After every row comes one of two labels: whether the row has a hidden trait. Each part has its own trait and labels.
In the rows, 128 means zero.
[125 125 127 146  97 161  50 104 121 165 117 122 138  83 185 125 126 131
 112 125 102 143 118 146 119]
barud
[128 125 122 126 113 122  94 120 126 142 146 143 153 124 168 128 119 115
 144 124  99 124 138 124 141]
barud
[143 110 127 144 127 106   1 101 103 164 126 114 118  90 183 183 133 164
 104 124 113 141 124 130 146]
barud
[111 163 128 144  86 118   6 105 120 144 120 126 129  95 210 129 123 128
 130 132  75 145 113 118 127]
barud
[141 129 125 137 107 131  38 106 108 155 117 118 123  84 174 136 131 147
 108 125 117 140 115 139 130]
barud
[127 133 127 136  95 154 105 119 120 151 130 144 166  73 162 122 114 115
 142 123 100 129 136 148 128]
ren
[128 126 127 124 116 118 113 118 128 139 137 148 165 102 172 136 121 119
 139 125 100 123 142 133 138]
barud
[127 122 127 147 110 142 109 110 112 140 147 139 145  86 156 117 121 120
 139 125 106 132 138 133 129]
ren
[115 140 124 137  70 150  66 118 147 148 116 135 157  85 184 114 121 118
 137 127  92 129 129 130 123]
ren
[126 109 111 141 115 118 107 117 120 139 145 146 161  96 114 129 126 123
 144 124 107 127 157 132 141]
barud
[117 148 123  96  78 157  64 131 142 171  98 136 164 138 191 134 114 121
 100 128  89 119 114 143 124]
barud
[123 122 114 153 119 106 166 115 121 122 145 146 145 106 118 118 130 114
 152 126  95 132 157 126 138]
barud
[133 126 130 124 114 128  75 122 127 147 144 149 155  95 162 139 118 127
 132 125  98 123 142 132 145]
barud
[128 113 122 127 100 167 123 131 130 159 128 147 168  84 160 119 110 115
 127 120 106 123 138 164 125]
ren
[120 138 121 144  91 153 137 128 130 137 136 144 170 100 164 103 117  99
 142 126  83 123 136 130 125]
barud
[133 114 124 127 121  96  69 120 122 147 141 144 145 106 161 154 122 132
 135 125 102 121 141 130 150]
barud
[107 154 131 150  91 124  19 108 130 144 118 126 137  95 197 127 125 132
 140 132  71 144 117 114 125]
barud
[135 118 118 100 123 119  98 129 130 156 123 151 165 111 159 146 111 127
 124 124 102 114 143 138 148]
barud
[135 118 115 150 117  97   1 102 101 159 128 122 126  86 148 170 133 155
 119 128 107 143 134 127 141]
barud
[124 148 122 139 102 122  36 116 123 148 129 137 142 100 178 140 126 127
 112 130  89 136 128 128 135]
ren
[130 122 120 150 111 141  38 109 110 176 120 131 122 115 169 139 129 142
 122 127 104 143 130 144 127]
barud
[121 131 127 149 109 116 111 116 125 136 148 141 152  95 186 126 122 120
 155 127  83 131 142 125 135]
barud
[132 133 125 160 112 131  58 102 113 153 129 121 125 101 160 130 136 140
 125 127  95 150 120 134 125]
barud
[124 142 121 126 105 128  47 119 130 152 114 135 148 118 173 136 127 123
 132 128  91 133 127 131 134]
ren
[132 101 126 122 104 133  61 114 117 179 114 126 145  81 163 157 123 151
 104 124 117 131 134 154 136]
barud
[116 117 123 176 108 108   1  95 105 148 139 123 116  44 182 143 133 149
 136 129 106 154 135 130 127]
barud
[113 157 123 121  80 147  46 120 136 161  97 132 156 107 214 130 117 128
 117 131  86 133 115 135 124]
barud
[108 151 129 167  90 148 141 110 132 129 149 142 152  80 153  93 124  93
 155 128  82 133 134 115 121]
barud
[138 129 123 122 103 148  44 115 117 162 108 122 139  99 182 137 124 146
 105 123 117 136 122 147 130]
barud
[137 129 128 135 104 138  65 117 121 162 116 126 133 107 181 132 121 138
 118 125 108 141 112 143 124]
barud
[108 157 126 109  76 151  49 126 142 168  89 127 158 106 211 113 116 112
 119 128  73 130 115 137 117]
barud
[136 106 118 137 131 129 153 119 120 141 159 152 161 108  99 127 130 120
 144 122 115 122 153 138 144]
ren
[128 136 124 133 106 120  51 114 124 151 129 136 143 103 172 148 125 132
 126 126 103 133 128 130 141]
ren
[114 152 124 106  84 134  34 122 138 160  95 131 152 106 205 131 117 128
 113 128  80 130 120 151 127]
barud

Part 2:
[137 125 146 151 132 149 122 110 123 141 130 113 170 117 118 127 129 112
 131 114 107 117 109 132 115 136 129 150 152 126 141]
(84)
[122 113 116 128  82 151 146 123 106 126 117 103 154 122 116 109 123 163
 133 118  74 108 113 126 165 153 131 126 141 131  89]
(84)
[139 121 115 146  42 146 141 133 104 139 103 116  86 112 148 112 132 169
 156 149  43 127 104 125  64 114  97 154 140 135  58]
(84)
[126 101 152 134  83 144 121 122 110 139 119 117 140 117 126 114 127 146
 140 119  79 109 119 145 170 147 121 132 133 133  85]
(90)
[121 147 180 120 197 147 107 144 138 130 129  97  81 136 131 129 119 141
 125 103 154 122 106   1 104 178 145 136 167 118  82]
(84)
[144  98 175 138  92 117 165 126 101 115 127 117 138 172 114 128 122  72
 151 119 115 108  95 173  85 140 126 139 103 139 205]
(84)
[127 159 132 141 120 132 153 118  99 123 130 112 181 117 113 131 146 147
 119  88 157 106 131 118 209 155 166 135 119 133 189]
(84)
[128 156 119 137 200 130 145 130 137 131 124 113 154 105 144 124 146 158
 113  78 188 144 141  50 135 141 142 151 155 117 146]
(84)
[149 161 203 147 135 133 127 109 102 134 130 103 184 139 107 144 145  84
 117 104 170 104 108 165 156 152 144 170 158 136 168]
(84)
[131 118 104 168 176 152  79 111 126 135 136 139 139  85 154 124 135 196
 130  70 113 126 125  35  92 133 140 155 176 124 123]
(84)
[125 103 179 117 121 139 141 133 113 101 134  98 136 157 103 126 110 123
 135  88  89  94  75  89 160 182 159 124 125 131 159]
(84)
[139  77 179 159 109 150 100  97 104 119 143 108 186 127 103 129 118 109
 145  90  86  89  86 129 114 165 141 153 146 134 152]
(84)
[128 119 142 127 119 132 111 121 104 126 131 123 134 121 121 122 116 168
 126 117 125 107  90 112 177 152 139 131 127 134 127]
(84)
[137  96 197 151 141 166  40 121 130 143 128 114 106 121 131 126 120 139
 138 124  66 116 114  50  89 164 119 151 169 126  34]
(90)
[150 121 166 154 112 147  86 108 103 151 122 118 149 103 132 125 125 150
 132 126 102 106 107 131 107 142 117 165 160 137  90]
(84)
[133  93 126 162 147 151  99  96 122 127 137 132 199  91 116 121 132 145
 122  88 126  92 123 119 163 149 144 155 161 130 136]
(84)
[120  95 174 133 128 140  89 113 107 108 143 115 162 145 112 135 125 144
 126 106 140  91  93  79 169 193 172 124 126 127 158]
(84)
[138 110 209 124  44 127 168 129  88 122 114  90 123 174 111 125 118  61
 152 150  89 102  83 168 111 159 114 147 111 148 174]
(84)
[133  11 109 182 109 145  32  54  88 110 168 183 241  71 110 121 109 174
 135  77 108  59 101 130 211 179 168 145 125 138 202]
(84)
[118 155  62 142 146 138 104 123 140 151 122 147 134  73 150 115 151 185
 111 117 119 154 184 133 147 100 111 135 160 122  85]
(90)
[136 118  97 155 116 140 115 115 106 130 124 134 159  95 142 119 136 178
 134 104 115 118 123 129 148 118 116 153 144 132 116]
(84)
[127 127 135 129 192 143 112 136 140 136 131 115 108 112 134 123 133 172
 120  93 154 128 128   1 123 175 142 139 160 119  82]
(84)
[130 118 181 118 117 140 124 145 121 138 121  98  99 143 120 124 119 120
 134 140 127 111  98  73 142 172 127 133 132 132  91]
(84)
[121  67 149 117  75 139 137 153 125 109 123 112  45 195 126 121 108 126
 155 136  36 120  86  65  77 168 123 113 105 125 113]
(84)
[ 99 110  34 105 141 110 164 134 116 109 132 143 165  94 124 110 132 202
 109 101 175 117 152  89 251 164 163  90  96 125 163]
(84)
[153  60 211 173  88 148 118 112 112 126 135 109 121 170 130 130 121  64
 170 109  55  97  77 134  34 151 112 174 148 141 135]
(84)
[126 151 147 147 161 154 117 134 138 124 125 103 128 129 125 129 129 132
 132  97  98 131 101  69  92 142 131 150 170 123 109]
(84)
[120 171 117 117 211 136  93 153 161 122 135 120  70 122 147 127 125 190
 120  79 151 142 110   1  65 136 149 123 159 108  95]
(84)
[108  68  40 147 171 140  94 118 147 127 142 153 113  89 146 114 131 206
 127 100 119 131 146  12 157 159 142 117 145 119  84]
(84)
[130 111  93 169 129 151 110  98 100 147 124 124 187  76 131 123 151 172
 122 121 127 122 152 128 179 146 134 156 163 137  85]
(84)
[137 155 152 137 167 138 120 121 127 127 133 101 176  96 112 126 128 138
 112  87 159 110 110  98 172 149 157 155 151 127 174]
(84)
[137 169 193 108 211 134  87 128 130 138 140 105 186 107 107 139 134 140
  86 120 233 105 122  63 221 189 176 119 153 124 127]
(84)
[144 134 196 135  76 128 142 131  95 128 122 106 152 138 118 126 122 118
 142 129 106  93  84 182 141 142 123 149 113 137 151]
(84)
[138  67 131 155  90 140  86  95  97 127 143 135 192 105 103 135 129 130
 131 137 119  89 120 157 196 180 149 127 118 140 138]
(84)
